Below are the code and all the weights of a small trained network. Each question names an input and a target symbol and asks about switching units off, where a switched-off unit gives its printed mean instead of its output.

import numpy as np


def w(rows, s, z=0):
    codes = np.array(rows[::2]) - 128.0
    scale = np.full(codes.shape[1], s)
    scale[-1] = z or s
    return codes * scale


def f(y):
    return y / 2 * (1 + np.tanh(0.7978845608 * (y + 0.044715 * y**3)))


def softmax(a):
    e = np.exp(a - a.max(-1, keepdims=True))
    return e / e.sum(-1, keepdims=True)


def log_softmax(a):
    a = a - a.max(-1, keepdims=True)
    return a - np.log(np.exp(a).sum(-1, keepdims=True))


def net(x, mask):
    ids = ['ΔΠΦαβγεζθλμξστ'.index(c) for c in x.split()]
    T = len(ids)
    res = E[ids] + P[:T]
    u = 0
    for l in range(2):
        r = res
        for j in range(2):
            rows = slice(2 * j, 2 * j + 2)
            q, k, v = (r @ M[l][rows].T for M in (Q, K, V))
            z = softmax(np.where(np.tri(T) > 0, q @ k.T / 2**0.5, -1e9)) @ v
            o = O[l][rows]
            res = res + np.where(mask[u + j], z, o[:, -1]) @ o[:, :-1]
        u += 2
        y = f(res @ A[l][:, :-1].T + A[l][:, -1])
        res = res + np.where(mask[u : u + 4], y, B[l][:, -1]) @ B[l][:, :-1]
        u += 4
    return log_softmax(res[-1] @ U[:, :-1].T + U[:, -1])


Q, K, V, O, A, B = {}, {}, {}, {}, {}, {}
E = w([
[77,200,146,103,59,177,154,171,194,189],'Δ',
[67,151,78,84,164,179,186,187,89,185],'Π',
[171,110,112,72,132,167,159,186,124,60],'Φ',
[117,102,14,94,77,201,193,113,137,152],'α',
[134,100,191,163,176,178,107,122,116,206],'β',
[88,53,109,165,132,24,197,198,157,137],'γ',
[148,108,78,188,59,96,89,230,50,185],'ε',
[85,117,181,68,62,147,113,104,54,140],'ζ',
[183,136,99,87,133,225,37,120,183,142],'θ',
[56,81,121,114,82,79,40,105,180,151],'λ',
[176,46,188,162,53,117,144,76,131,165],'μ',
[190,174,222,133,93,79,128,154,143,138],'ξ',
[139,133,109,135,8,26,127,187,118,53],'σ',
[161,170,92,174,68,100,162,98,212,160],'τ',
],0.017)
P = w([
[177,121,141,3,242,40,155,92,88,177],'0',
[125,82,166,109,71,195,125,191,159,121],'1',
[129,80,182,107,63,195,108,191,167,136],'2',
[143,82,180,95,55,201,114,189,164,128],'3',
[140,71,187,101,49,203,117,193,155,138],'4',
[153,72,186,104,46,209,124,191,150,131],'5',
[161,62,193,100,37,205,111,189,157,130],'6',
[150,60,189,100,33,220,119,187,151,134],'7',
[156,61,187,100,38,220,116,186,160,146],'8',
],0.0064)
Q[0] = w([
[113,127,96,84,103,88,130,118,141,92],'L0H1',
[104,151,114,198,255,103,118,54,93,134],'L0H1',
[147,193,61,169,192,126,102,39,90,85],'L0H2',
[167,108,165,107,69,140,105,163,156,171],'L0H2',
],0.0093)
K[0] = w([
[161,139,19,71,83,86,160,95,198,38],'L0H1',
[75,63,214,253,56,254,102,186,208,80],'L0H1',
[43,83,165,209,41,240,106,216,184,29],'L0H2',
[154,146,83,11,184,68,101,52,149,201],'L0H2',
],0.0066)
V[0] = w([
[153,222,76,143,63,58,159,112,204,12],'L0H1',
[103,253,176,201,115,124,98,162,45,117],'L0H1',
[197,87,139,224,170,3,141,41,195,192],'L0H2',
[115,63,190,74,64,141,62,38,207,180],'L0H2',
],0.0052)
O[0] = w([
[101,161,155,152,117,83,156,154,157,90,2],'L0H1',
[108,140,159,145,169,118,152,159,127,211,52],'L0H1',
[133,187,85,153,119,156,217,110,100,83,94],'L0H2',
[141,145,165,255,144,179,105,124,137,96,142],'L0H2',
],0.011,0.0057)
A[0] = w([
[129,52,107,128,104,85,184,77,108,179,253],'L0N1',
[123,135,107,158,114,183,131,235,169,114,81],'L0N2',
[160,143,88,184,51,18,64,121,254,87,157],'L0N3',
[145,112,159,82,122,111,110,197,195,210,108],'L0N4',
],0.0059,0.0026)
B[0] = w([
[135,62,122,145,96,142,186,96,161,51,219],'L0N1',
[217,55,162,59,80,142,187,137,172,194,184],'L0N2',
[135,131,72,254,185,209,157,172,61,87,197],'L0N3',
[174,146,168,125,128,141,184,189,228,176,253],'L0N4',
],0.0077,0.0057)
Q[1] = w([
[147,45,173,125,3,204,142,156,130,157],'L1H1',
[152,200,104,96,182,9,139,72,143,115],'L1H1',
[72,190,77,125,204,115,119,137,122,190],'L1H2',
[73,149,115,111,169,58,96,92,114,105],'L1H2',
],0.0069)
K[1] = w([
[145,227,126,128,243,7,157,104,42,158],'L1H1',
[129,91,187,163,3,245,84,244,117,112],'L1H1',
[158,58,124,163,62,161,141,226,72,216],'L1H2',
[121,121,143,150,23,194,89,144,177,107],'L1H2',
],0.0059)
V[1] = w([
[72,84,125,152,119,80,93,130,69,67],'L1H1',
[187,122,175,89,53,74,110,136,166,97],'L1H1',
[122,214,101,129,255,41,89,95,153,96],'L1H2',
[151,153,39,136,81,149,119,127,192,73],'L1H2',
],0.0075)
O[1] = w([
[98,48,111,136,149,142,157,105,119,163,73],'L1H1',
[227,157,94,175,106,32,107,98,69,177,169],'L1H1',
[161,46,159,133,1,235,128,185,114,142,2],'L1H2',
[115,138,114,143,101,99,91,154,241,170,102],'L1H2',
],0.0091,0.0089)
A[1] = w([
[36,42,155,73,124,147,79,132,164,205,7],'L1N1',
[9,122,136,123,148,254,168,202,93,114,19],'L1N2',
[138,131,177,153,186,114,145,187,139,79,252],'L1N3',
[184,175,132,105,109,217,97,47,128,230,86],'L1N4',
],0.0062,0.0026)
B[1] = w([
[140,61,144,121,190,94,171,124,153,69,153],'L1N1',
[176,164,144,101,93,1,108,62,131,176,194],'L1N2',
[71,124,233,121,186,178,98,171,54,155,254],'L1N3',
[50,122,126,143,53,217,162,165,56,129,240],'L1N4',
],0.0092,0.0038)
U = w([
[173,221,214,157,136,116,100,136,136,134,51],'Δ',
[226,101,145,36,184,159,136,173,173,32,97],'Π',
[184,100,73,141,86,70,80,146,96,229,132],'Φ',
[72,102,89,159,171,100,12,117,225,133,223],'α',
[46,148,165,80,75,92,98,47,71,73,252],'β',
[99,105,3,105,93,144,167,88,137,108,155],'γ',
[111,179,88,102,191,94,173,106,153,226,143],'ε',
[124,75,143,156,195,177,111,84,77,191,185],'ζ',
[103,120,110,142,121,227,27,158,168,116,156],'θ',
[191,66,194,193,124,121,139,14,175,112,42],'λ',
[175,209,95,206,175,176,181,77,169,118,110],'μ',
[98,170,113,151,74,119,164,187,35,57,97],'ξ',
[76,58,145,162,162,90,205,185,155,115,112],'σ',
[53,210,161,132,73,137,164,143,194,168,53],'τ',
],0.0076,0.0045)

Each question gives the input, a string of symbols that net reads in full, and the target symbol t.
The units are the heads (2 rows each of Q, K, V and O) and the neurons (one row each of A and B). Each row of codes is followed by its name. A weight is (code - 128) times the scale printed after its matrix; where a second scale follows, it is the last column's (O, A, B and U).
mask holds one flag per unit, layer by layer, with each layer's heads first. A switched-off unit (its flag False) gives its mean, the last column of its rows in O or B, instead of its output. The means were averaged over made-up inputs and are rounded, as every weight is.
A unit's drop is (log p(t) with every unit on - log p(t) with that unit switched off) / (log p(t) with every unit on - log p(t) with every unit switched off).
The circuit of an input: a set's keep is (log p(t) with only the set's units on - log p(t) with every unit switched off) / (log p(t) with every unit on - log p(t) with every unit switched off). Starting from all 12 units, units are removed one at a time, each time the one whose removal leaves the highest keep (on an exact tie, the one counted first), for as long as the keep stays at least 0.8.
circuit, biggest first: the units of the circuit, biggest drop first
k most important neurons of layer l: the k neurons of layer l with the biggest drops, biggest first
which heads matter: for each layer, one digit per head in row order, 1 if its drop is at least 0.15 and else 0, layers parted by /
input Φ Φ θ, target Φ: which heads matter	01 / 10
input Φ σ μ Φ, target Φ: 2 most important neurons of layer 0	L0N3, L0N1
input Δ Φ ε Δ ζ ε μ, target Δ: circuit, biggest first	L1H1, L0H1, L0N4
input λ ε Δ λ μ γ, target λ: which heads matter	01 / 11
input Φ μ γ ξ σ Φ μ α, target Φ: circuit, biggest first	L1H1, L0H2
input Φ Φ σ β α γ γ, target Φ: which heads matter	01 / 11
input ε Φ Δ, target ε: circuit, biggest first	L1H2, L0H2
input λ Π ζ Φ Φ, target λ: which heads matter	01 / 11
input ζ Φ γ Φ σ α α ζ Φ, target ζ: circuit, biggest first	L0H2, L1H2, L0H1, L1N3
input θ γ γ Δ Φ Δ τ λ, target θ: circuit, biggest first	L0N3, L0H2, L1N2
input σ β ε, target σ: circuit, biggest first	L0N3, L0H1, L1H1
input β μ γ θ θ γ Φ β, target β: which heads matter	01 / 10
input Π Φ ζ Φ Δ, target Π: circuit, biggest first	L1N1, L0H2
input μ Π μ Π γ θ α Φ ε, target μ: which heads matter	01 / 01
input α Φ Φ Φ Π β ε Φ, target α: which heads matter	10 / 01
input τ β ζ ζ μ θ, target τ: which heads matter	11 / 11
input β Δ Φ γ ε γ α, target β: which heads matter	01 / 11
input τ γ λ α β ζ ζ γ, target τ: circuit, biggest first	L0H2, L1H2, L1H1
input ε λ σ β Π α α, target ε: which heads matter	11 / 01
input ε λ α ξ, target ε: which heads matter	01 / 01
input β Φ λ λ Δ ξ γ Φ, target β: circuit, biggest first	L1N2, L1H1, L0H2, L0N4
input μ ζ τ Φ Φ α ζ, target μ: which heads matter	01 / 01
input ξ λ Π μ σ, target ξ: which heads matter	00 / 00
input τ Φ ζ ζ ζ β ζ ζ, target τ: circuit, biggest first	L1H2, L0H2
input σ ε Π σ Φ λ Φ, target σ: circuit, biggest first	L0H1, L0N3, L1H1
input θ θ Φ Φ Π Φ ζ, target θ: circuit, biggest first	L1H2, L0H2, L1N2
input ζ μ γ γ, target ζ: which heads matter	01 / 01
input Δ θ β λ, target Δ: circuit, biggest first	L1H1, L0H1, L0N4, L0N3
input Φ μ ζ ξ, target Φ: circuit, biggest first	L1H1, L0H2
